How the states are linked:
γ: Ret->Ziz, Kov->Ret, Lef->Bif, Sog->Lef, Mik->Vos, Nar->Dur, Zem->Nar, Vak->Vef, Keb->Kav, Vos->Lat, Sud->Zun, Liv->Gol, Deg->Vep, Des->Ves, Ped->Deg, Lor->Keb, Seg->Tos, Kun->Zod, Naz->Lor, Zep->Muv, Nud->Ged, Baz->Mik, Zot->Los, Goz->Mot, Lif->Liv, Gar->Nom, Ziz->Ler, Mot->Zes, Mez->Zem, Vef->Taf, Dav->Tov, Vep->Kun, Muv->Sen, Ged->Pup, Fam->Mar, Ves->Naz, Nen->Kov, Suv->Sud, Ler->Baz, Mef->Mez, Bub->Lif, Kal->Kop, Gov->Fam, Dur->Gar, Tos->Mas, Mar->Fas, Pup->Vak, Bur->Duz, Gol->Til, Pem->Des, Til->Dav, Sol->Suk, Rog->Nen, Mas->Mef, Fas->Rog, Suk->Vin, Duz->Miv, Taf->Seg, Zes->Zep, Zun->Mos, Lek->Zot, Miv->Ped, Rud->Bub, Mos->Rud, Bif->Ter, Kop->Nud, Nam->Sol, Nom->Sog, Ter->Pem, Vin->Lek, Tov->Bur, Dut->Suv, Sen->Gov, Los->Goz, Lat->Kal, Zod->Nam, Kav->Dut
η: Ret->Ves, Kov->Des, Lef->Nam, Sog->Zod, Mik->Kav, Nar->Ped, Zem->Miv, Vak->Lif, Keb->Mot, Vos->Dut, Sud->Sen, Liv->Nen, Deg->Kal, Des->Lek, Ped->Lat, Lor->Goz, Seg->Til, Kun->Nud, Naz->Los, Zep->Nar, Nud->Mos, Baz->Keb, Zot->Tos, Goz->Mef, Lif->Rog, Gar->Vep, Ziz->Naz, Mot->Mez, Mez->Duz, Vef->Liv, Dav->Ziz, Vep->Kop, Muv->Dur, Ged->Rud, Fam->Sog, Ves->Zot, Nen->Pem, Suv->Muv, Ler->Lor, Mef->Bur, Bub->Fas, Kal->Sud, Gov->Nom, Dur->Deg, Tos->Dav, Mar->Lef, Pup->Bub, Bur->Baz, Gol->Kov, Pem->Vin, Til->Ret, Sol->Vak, Rog->Ter, Mas->Tov, Fas->Bif, Suk->Vef, Duz->Mik, Taf->Gol, Zes->Zem, Zun->Gov, Lek->Seg, Miv->Vos, Rud->Mar, Mos->Fam, Bif->Sol, Kop->Zun, Nam->Pup, Nom->Kun, Ter->Suk, Vin->Taf, Tov->Ler, Dut->Zep, Sen->Gar, Los->Mas, Lat->Suv, Zod->Ged, Kav->Zes
ζ: Ret->Seg, Kov->Taf, Lef->Rud, Sog->Mos, Mik->Mez, Nar->Dut, Zem->Kav, Vak->Bif, Keb->Bur, Vos->Zem, Sud->Deg, Liv->Suk, Deg->Muv, Des->Gol, Ped->Zep, Lor->Tov, Seg->Des, Kun->Gov, Naz->Dav, Zep->Vos, Nud->Nom, Baz->Mef, Zot->Ret, Goz->Ler, Lif->Sol, Gar->Sud, Ziz->Tos, Mot->Baz, Mez->Keb, Vef->Ter, Dav->Zot, Vep->Sen, Muv->Lat, Ged->Sog, Fam->Nud, Ves->Til, Nen->Vef, Suv->Ped, Ler->Mas, Mef->Lor, Bub->Nam, Kal->Dur, Gov->Kop, Dur->Suv, Tos->Ves, Mar->Ged, Pup->Lef, Bur->Goz, Gol->Vin, Pem->Liv, Til->Lek, Sol->Fas, Rog->Vak, Mas->Naz, Fas->Pup, Suk->Rog, Duz->Mot, Taf->Pem, Zes->Mik, Zun->Vep, Lek->Kov, Miv->Zes, Rud->Zod, Mos->Kun, Bif->Bub, Kop->Gar, Nam->Mar, Nom->Zun, Ter->Lif, Vin->Nen, Tov->Los, Dut->Miv, Sen->Kal, Los->Ziz, Lat->Nar, Zod->Fam, Kav->Duz
δ: Ret->Til, Kov->Gol, Lef->Mar, Sog->Fam, Mik->Duz, Nar->Zep, Zem->Zes, Vak->Sol, Keb->Baz, Vos->Miv, Sud->Kal, Liv->Vef, Deg->Dur, Des->Kov, Ped->Nar, Lor->Ler, Seg->Lek, Kun->Nom, Naz->Ziz, Zep->Dut, Nud->Kun, Baz->Bur, Zot->Ves, Goz->Lor, Lif->Vak, Gar->Sen, Ziz->Dav, Mot->Keb, Mez->Mot, Vef->Suk, Dav->Tos, Vep->Gar, Muv->Suv, Ged->Zod, Fam->Mos, Ves->Ret, Nen->Liv, Suv->Lat, Ler->Tov, Mef->Goz, Bub->Pup, Kal->Deg, Gov->Zun, Dur->Muv, Tos->Zot, Mar->Rud, Pup->Nam, Bur->Mef, Gol->Taf, Pem->Nen, Til->Seg, Sol->Bif, Rog->Lif, Mas->Los, Fas->Bub, Suk->Ter, Duz->Mez, Taf->Vin, Zes->Kav, Zun->Kop, Lek->Des, Miv->Zem, Rud->Ged, Mos->Nud, Bif->Fas, Kop->Vep, Nam->Lef, Nom->Gov, Ter->Rog, Vin->Pem, Tov->Mas, Dut->Vos, Sen->Sud, Los->Naz, Lat->Ped, Zod->Sog, Kav->Mik
ε: Ret->Tov, Kov->Dav, Lef->Rog, Sog->Fas, Mik->Ped, Nar->Sen, Zem->Muv, Vak->Vin, Keb->Vos, Vos->Deg, Sud->Nud, Liv->Seg, Deg->Nom, Des->Ziz, Ped->Gar, Lor->Mik, Seg->Los, Kun->Lef, Naz->Baz, Zep->Sud, Nud->Nam, Baz->Miv, Zot->Lor, Goz->Kav, Lif->Taf, Gar->Fam, Ziz->Bur, Mot->Dut, Mez->Zep, Vef->Lek, Dav->Mef, Vep->Sog, Muv->Zun, Ged->Sol, Fam->Bub, Ves->Ler, Nen->Til, Suv->Kop, Ler->Duz, Mef->Zes, Bub->Vef, Kal->Kun, Gov->Rud, Dur->Gov, Tos->Goz, Mar->Lif, Pup->Suk, Bur->Zem, Gol->Tos, Pem->Ret, Til->Mas, Sol->Pem, Rog->Gol, Mas->Mot, Fas->Liv, Suk->Des, Duz->Nar, Taf->Zot, Zes->Suv, Zun->Ged, Lek->Naz, Miv->Dur, Rud->Vak, Mos->Pup, Bif->Nen, Kop->Zod, Nam->Ter, Nom->Mar, Ter->Kov, Vin->Ves, Tov->Mez, Dut->Kal, Sen->Mos, Los->Keb, Lat->Vep, Zod->Bif, Kav->Lat

In the rows, 554 means zero.

The rows follow the links: the fewer symbols apart two states are, the more alike their rows tend to be.

Each row is also shifted at random along 4 hidden directions that mean nothing.

Row, then state:
[ 479  623  657  576  444  408  558  679  603  640  647  669  523  657  575  613  599  710  483  728  593  519  616  516]; state Sud
[ 523  534  536  492  512  528  552  570  491  513  470  611  394  654  611  544  614  596  495  653  413  365  616  420]; state Bub
[ 491  396  485  534  677  465  403  598  603  564  676  635  522  596  442  536  579  667  432  301  596  552  659  590]; state Sen
[ 585  665  636  440  487  692  605  482  490  471  391  471  543  566  562  524  560  483  626  568  466  586  484  503]; state Nen
[ 368  647  399  617  594  431  546  636  599  622  662  619  551  590  537  605  591  701  470  558  634  742  540  580]; state Deg
[ 521  650  287  479  503  450  479  617  568  611  684  635  516  666  434  616  563  671  446  478  592  552  590  566]; state Gar
[ 737  695  684  388  356  603  521  651  618  622  671  543  732  569  410  645  480  608  598  525  690  472  513  673]; state Vos
[ 787  687  452  383  445  621  449  612  549  603  750  487  657  506  342  671  495  563  499  402  686  537  517  666]; state Zes
[ 748  441  505  559  577  639  559  501  512  530  570  461  554  437  542  554  515  389  560  559  563  361  561  568]; state Tos
[ 574  631  641  418  360  750  605  527  459  460  405  450  554  511  595  561  621  476  622  588  453  304  569  462]; state Pem
[ 476  415  638  601  761  402  497  470  639  562  478  718  567  697  541  401  457  687  613  382  510  671  548  589]; state Kun
[ 656  478  456  666  643  626  586  479  554  543  539  490  637  433  568  532  490  406  631  526  620  616  481  630]; state Naz
[ 534  516  575  587  611  646  574  508  466  487  500  448  441  436  633  549  634  428  501  548  485  607  557  466]; state Des
[ 629  565  606  661  505  465  621  616  672  661  648  633  675  567  575  566  479  601  650  719  669  536  529  653]; state Miv
[ 497  551  352  625  405  563  553  604  654  603  641  592  758  525  494  571  535  638  625  540  662  326  594  648]; state Zep
[ 802  499  660  507  538  625  562  536  465  523  575  448  508  458  560  576  526  390  551  579  544  459  549  545]; state Zot
[ 602  492   72  638  651  616  552  486  469  527  563  457  451  431  560  574  560  418  483  550  553  508  524  534]; state Ret
[ 426  519  713  580  439  527  531  659  644  606  622  613  663  565  543  599  617  684  556  551  600  427  662  590]; state Muv
[ 422  763  571  584  452  435  688  560  623  595  416  703  583  753  647  502  512  707  684  805  500  660  488  518]; state Fam
[ 355  709  385  495  600  547  523  536  519  509  477  578  467  657  544  545  610  632  489  456  447  789  514  480]; state Mar
[ 455  317  565  817  519  558  585  628  593  616  651  520  603  388  698  602  636  503  532  722  649  270  684  546]; state Baz
[ 646  595  611  527  517  576  525  653  543  609  745  488  567  433  497  670  600  527  443  572  677  607  554  573]; state Mot

In each set, the symbols that take the first to the second take the third to the fourth, perhaps in another order. Give the fourth.
Answers are names.
[ 534  612  627  487  646  467  541  542  485  516  480  604  368  680  607  516  590  599  488  587  433  708  533  455]
: [ 740  510  742  326  517  619  476  518  451  474  493  553  444  632  494  505  532  519  532  429  414  376  600  479]
:: [ 354  513  679  539  609  506  545  522  589  530  443  628  532  666  608  473  583  670  583  494  436  636  610  508]
: Nam

[ 448  460  494  593  672  452  532  493  639  548  440  710  595  689  551  419  488  682  631  426  503  557  570  582]
: [ 379  679  655  457  497  539  559  545  549  523  445  623  530  684  543  529  589  669  575  525  463  626  551  493]
:: [ 661  313  564  713  733  521  579  472  508  541  537  520  459  443  646  491  546  390  557  607  534  484  575  537]
: Naz

[ 712  439  403  606  562  612  555  536  478  542  561  467  478  437  588  564  551  403  540  625  542  315  568  509]
: [ 832  491 1000  587  604  536  613  527  538  575  551  499  511  484  633  531  474  409  604  744  550  638  487  529]
:: [ 674  721  564  559  473  663  643  545  544  578  570  436  670  447  546  623  517  438  635  667  647  671  408  597]
: Ler

[ 537  598  329  552  523  397  544  597  603  610  571  695  533  724  514  539  495  687  544  580  556  481  566  566]
: [ 322  498  503  633  556  515  566  541  562  502  445  655  480  653  661  492  639  641  545  577  426  418  657  445]
:: [ 764  499  951  527  485  521  527  650  562  647  719  566  574  508  539  620  538  548  521  690  667  447  621  598]
: Suv

[ 606  727  568  298  495  568  479  542  575  545  505  614  597  721  395  544  473  686  575  357  530  697  494  581]
: [ 378  551  471  430  463  624  475  557  535  476  462  595  480  632  528  557  643  651  484  438  433  344  663  474]
:: [ 426  660  522  365  505  630  462  529  555  470  478  603  581  656  454  529  560  667  545  310  479  580  545  550]
: Bub

[ 423  695  533  412  355  617  538  599  541  513  438  597  567  683  528  590  612  685  564  545  460  386  595  504]
: [ 395  636  509  474  654  528  517  516  523  491  494  581  437  656  537  520  601  641  481  431  456  802  544  482]
:: [ 655  772  448  535  516  534  552  633  543  640  758  487  544  482  472  698  554  533  435  623  705  813  460  598]
: Kav

[ 597  395  310  626  548  538  471  596  613  608  677  570  680  493  450  568  519  552  563  425  673  300  622  660]
: [ 384  610  666  610  528  475  553  632  626  618  628  628  638  566  552  597  585  700  537  543  644  682  582  600]
:: [ 356  511  360  596  629  564  475  580  648  563  645  590  653  517  425  568  584  649  499  265  660  668  585  657]
: Kop

[ 437  404  701  513  596  548  515  535  512  472  472  617  446  624  613  483  650  620  493  476  409  421  684  462]
: [ 576  501  465  582  628  586  623  446  523  482  377  556  507  589  622  431  512  476  649  553  440  525  525  513]
:: [ 533  549  667  626  533  664  582  572  580  571  613  424  643  387  566  621  608  480  565  583  663  604  546  603]
: Zes

[ 445  596  685  413  529  576  506  553  504  478  496  589  496  657  541  539  605  629  502  447  466  580  626  497]
: [ 776  752  527  208  507  644  472  500  405  489  518  503  409  672  409  586  523  555  452  377  445  625  501  491]
:: [ 668  639  489  440  528  576  586  479  492  516  402  582  487  655  573  496  496  501  615  624  436  515  491  488]
: Vin

[ 636  398  616  638  656  568  572  498  485  517  545  480  424  443  651  538  598  427  488  623  508  513  587  493]
: [ 665  635  660  552  401  693  630  567  542  576  569  442  679  428  574  607  539  448  649  681  605  460  472  574]
:: [ 549  488  689  574  610  431  599  533  508  522  445  633  377  688  693  492  568  590  548  726  408  494  604  420]
: Liv

[ 431  639  721  523  521  497  577  556  595  535  428  651  573  707  582  484  556  683  638  587  476  637  553  508]
: [ 370  604  431  506  547  578  521  540  556  506  464  630  576  662  535  499  573  653  579  448  464  568  574  535]
:: [ 725  681  842  351  517  783  500  546  538  497  632  373  683  378  425  634  555  455  537  341  667  791  478  642]
: Lor

[ 476  708  654  674  384  462  687  684  663  678  599  638  726  610  618  602  511  680  677  841  685  528  509  608]
: [ 435  548  397  591  533  427  491  633  580  626  653  652  534  625  535  604  598  692  461  535  587  507  616  565]
:: [ 628  652  510  517  264  609  571  684  615  624  648  561  759  563  468  642  540  636  628  656  660  223  582  641]
: Deg

[ 405  517  515  585  571  467  499  632  624  607  662  651  537  590  544  585  598  695  465  490  571  536  639  572]
: [ 430  538  730  579  637  505  517  584  660  600  626  612  690  545  513  548  540  648  561  425  645  791  535  653]
:: [ 440  616  231  618  724  622  597  455  478  476  495  435  430  446  586  566  611  432  492  491  517  853  470  492]
: Nen

